Here is a tiny trained network, its code and every weight. The questions are about switching its units off for an input and a class, where a switched-off unit gives its printed mean instead of its output.

import numpy as np


def w(rows, s, z=0):
    codes = np.array(rows[::2]) - 128.0
    scale = np.full(codes.shape[1], s)
    scale[-1] = z or s
    return codes * scale


def norm(h):
    return h / np.sqrt((h * h).mean(-1, keepdims=True) + 1e-5)


def f(y):
    return np.maximum(y, 0)


def log_softmax(a):
    a = a - a.max(-1, keepdims=True)
    return a - np.log(np.exp(a).sum(-1, keepdims=True))


def net(x, mask):
    res = np.array(x, float).reshape(1, 4) / 4 @ E
    u = 0
    for l in range(4):
        y = f(norm(res) @ A[l][:, :-1].T + A[l][:, -1])
        res = res + np.where(mask[u : u + 8], y, B[l][:, -1]) @ B[l][:, :-1]
        u += 8
    return log_softmax(norm(res)[-1] @ U[:, :-1].T + U[:, -1])


A, B = {}, {}
E = w([
[85,83,81,104,112,70,64,151,195],'x0',
[148,80,95,55,227,150,180,101,122],'x1',
[40,150,107,152,106,141,182,255,90],'x2',
[138,133,243,76,103,192,118,135,177],'x3',
],0.0085)
A[0] = w([
[78,174,224,35,197,183,106,223,144,94],'0.n1',
[209,136,254,104,178,113,92,81,143,102],'0.n2',
[110,161,125,137,70,132,129,135,214,3],'0.n3',
[118,163,129,145,47,169,109,140,172,104],'0.n4',
[97,56,162,185,94,216,65,183,161,70],'0.n5',
[111,97,184,60,228,133,170,202,116,24],'0.n6',
[138,54,58,140,87,164,135,201,96,110],'0.n7',
[56,104,111,142,103,72,129,132,172,26],'0.n8',
],0.0063,0.0033)
B[0] = w([
[149,104,117,122,163,54,193,142,158,232],'0.n1',
[194,139,137,222,23,205,115,101,115,253],'0.n2',
[196,202,136,113,170,140,106,220,128,149],'0.n3',
[103,168,98,105,89,64,117,172,148,185],'0.n4',
[195,218,93,105,189,77,134,131,91,179],'0.n5',
[133,92,2,51,74,205,202,231,201,191],'0.n6',
[68,164,119,169,103,216,71,52,137,193],'0.n7',
[192,58,109,201,133,74,60,239,23,167],'0.n8',
],0.0068,0.0051)
A[1] = w([
[136,94,50,72,109,124,164,110,142,76],'1.n1',
[80,174,92,196,98,74,160,164,168,160],'1.n2',
[82,122,166,73,190,172,163,121,109,52],'1.n3',
[154,165,231,116,102,124,82,130,163,87],'1.n4',
[164,121,124,138,104,147,150,1,151,113],'1.n5',
[95,115,152,67,136,151,133,130,118,37],'1.n6',
[63,149,158,114,107,83,73,107,139,1],'1.n7',
[141,89,104,177,185,50,98,131,96,1],'1.n8',
],0.01,0.002)
B[1] = w([
[139,138,118,163,90,128,154,215,133,204],'1.n1',
[110,138,201,43,145,145,75,103,97,255],'1.n2',
[164,98,63,61,39,93,118,162,165,156],'1.n3',
[155,137,120,1,212,43,107,82,197,202],'1.n4',
[155,101,148,237,184,111,202,76,150,252],'1.n5',
[151,97,171,142,125,172,144,207,115,139],'1.n6',
[129,90,120,70,118,147,140,120,176,147],'1.n7',
[109,115,85,144,46,75,91,200,127,191],'1.n8',
],0.0088,0.0071)
A[2] = w([
[77,89,161,130,142,124,140,99,118,8],'2.n1',
[157,151,142,145,131,167,149,14,132,21],'2.n2',
[153,104,123,53,162,215,154,168,215,188],'2.n3',
[69,178,100,80,151,177,172,129,69,92],'2.n4',
[70,172,237,82,147,238,160,136,2,27],'2.n5',
[39,159,119,108,97,143,96,180,134,147],'2.n6',
[143,59,105,98,52,173,62,117,159,86],'2.n7',
[135,118,81,221,130,55,75,163,82,137],'2.n8',
],0.009,0.0017)
B[2] = w([
[134,118,62,100,105,134,75,187,106,129],'2.n1',
[217,1,166,118,175,192,105,85,196,236],'2.n2',
[164,186,58,183,138,100,197,139,131,247],'2.n3',
[95,130,211,177,167,161,178,204,113,199],'2.n4',
[103,167,107,176,177,160,82,125,69,223],'2.n5',
[162,135,152,148,122,152,106,22,168,254],'2.n6',
[133,109,41,49,56,198,110,177,170,175],'2.n7',
[54,95,139,27,139,124,156,86,121,245],'2.n8',
],0.0083,0.0061)
A[3] = w([
[177,125,212,173,168,162,156,92,162,141],'3.n1',
[77,121,56,183,135,142,31,167,64,138],'3.n2',
[254,113,240,133,105,160,84,84,164,44],'3.n3',
[123,126,96,156,148,164,184,180,157,42],'3.n4',
[131,70,84,147,82,131,214,128,97,96],'3.n5',
[98,117,113,129,135,114,94,168,133,138],'3.n6',
[208,59,81,126,197,12,162,81,112,119],'3.n7',
[75,195,166,163,138,194,132,84,45,2],'3.n8',
],0.0095,0.0026)
B[3] = w([
[110,42,76,152,90,116,89,117,174,242],'3.n1',
[169,134,136,137,99,207,81,134,165,200],'3.n2',
[184,102,146,191,178,74,158,126,184,254],'3.n3',
[161,144,128,152,9,145,169,171,172,187],'3.n4',
[149,178,150,127,151,77,155,147,90,193],'3.n5',
[192,139,97,157,104,169,163,47,81,160],'3.n6',
[39,129,171,139,129,138,140,113,53,253],'3.n7',
[85,154,176,154,200,168,134,135,123,191],'3.n8',
],0.011,0.0085)
U = w([
[6,91,131,128,133,84,201,62,50,108],'0',
[157,203,173,66,161,37,94,135,166,119],'1',
[71,93,64,55,38,166,51,76,132,155],'2',
[137,104,124,142,139,146,113,119,131,3],'3',
[167,32,150,209,168,84,186,37,182,170],'4',
[55,191,192,160,164,221,102,131,90,166],'5',
[156,168,74,147,82,153,238,196,134,166],'6',
],0.015,0.0058)

Each question gives the input, the list of numbers given to net, and the class t.
The units are the neurons (one row each of A and B). Each row of codes is followed by its name. A weight is (code - 128) times the scale printed after its matrix; where a second scale follows, it is the last column's (A, B and U).
mask holds one flag per neuron, layer by layer. A switched-off neuron (its flag False) gives its mean, the last column of its row in B, instead of its output. The means were averaged over made-up inputs and are rounded, as every weight is.
A unit's drop is (log p(t) with every unit on - log p(t) with that unit switched off) / (log p(t) with every unit on - log p(t) with every unit switched off).
The circuit of an input: a set's keep is (log p(t) with only the set's units on - log p(t) with every unit switched off) / (log p(t) with every unit on - log p(t) with every unit switched off). Starting from the 12 units with the biggest drops (on a tie, the unit counted first), units are removed one at a time, each time the one whose removal leaves the highest keep (on an exact tie, the one counted first), for as long as the keep stays at least 0.8.
circuit, biggest first: the units of the circuit, biggest drop first
unit that matters most: the unit with the biggest drop
top k neurons: the k neurons with the biggest drops, biggest first
k most important neurons of layer l: the k neurons of layer l with the biggest drops, biggest first
drop when u is switched off: that unit's drop, to one decimal
input [-5,-5,0,-1], class 5: top 4 neurons : 1.n5; 0.n2; 2.n5; 1.n2
input [0,7,-1,5], class 6: unit that matters most : 0.n6
input [1,-8,-8,-8], class 0: circuit, biggest first : 2.n8; 3.n7
input [7,2,-6,-7], class 2: circuit, biggest first : 1.n8; 3.n3
input [5,-8,6,2], class 1: circuit, biggest first : 0.n5; 1.n2; 3.n7
input [-4,2,0,0], class 6: top 2 neurons : 0.n6; 0.n7
input [-1,-7,-2,4], class 1: top 2 neurons : 0.n4; 1.n5
input [5,-5,8,-1], class 5: 3 most important neurons of layer 1 : 1.n2; 1.n4; 1.n3
input [-3,7,-6,-8], class 0: top 2 neurons : 3.n7; 1.n8
input [1,-5,4,2], class 1: 2 most important neurons of layer 1 : 1.n4; 1.n7
input [5,3,-3,-6], class 2: top 2 neurons : 1.n8; 1.n5
input [4,4,-1,-2], class 2: 2 most important neurons of layer 1 : 1.n5; 1.n8
input [1,-7,3,-1], class 5: top 2 neurons : 1.n2; 2.n2
input [-2,-2,5,5], class 5: circuit, biggest first : 2.n5
input [-2,-7,8,8], class 1: top 2 neurons : 1.n4; 3.n7
input [-8,5,0,3], class 6: 2 most important neurons of layer 0 : 0.n6; 0.n7
input [3,-1,4,2], class 5: 2 most important neurons of layer 3 : 3.n1; 3.n3
input [2,5,-1,6], class 6: drop when 0.n6 is switched off : 0.7
input [-2,-5,2,-7], class 5: drop when 1.n2 is switched off : 0.2
input [0,0,8,2], class 5: circuit, biggest first : 1.n2
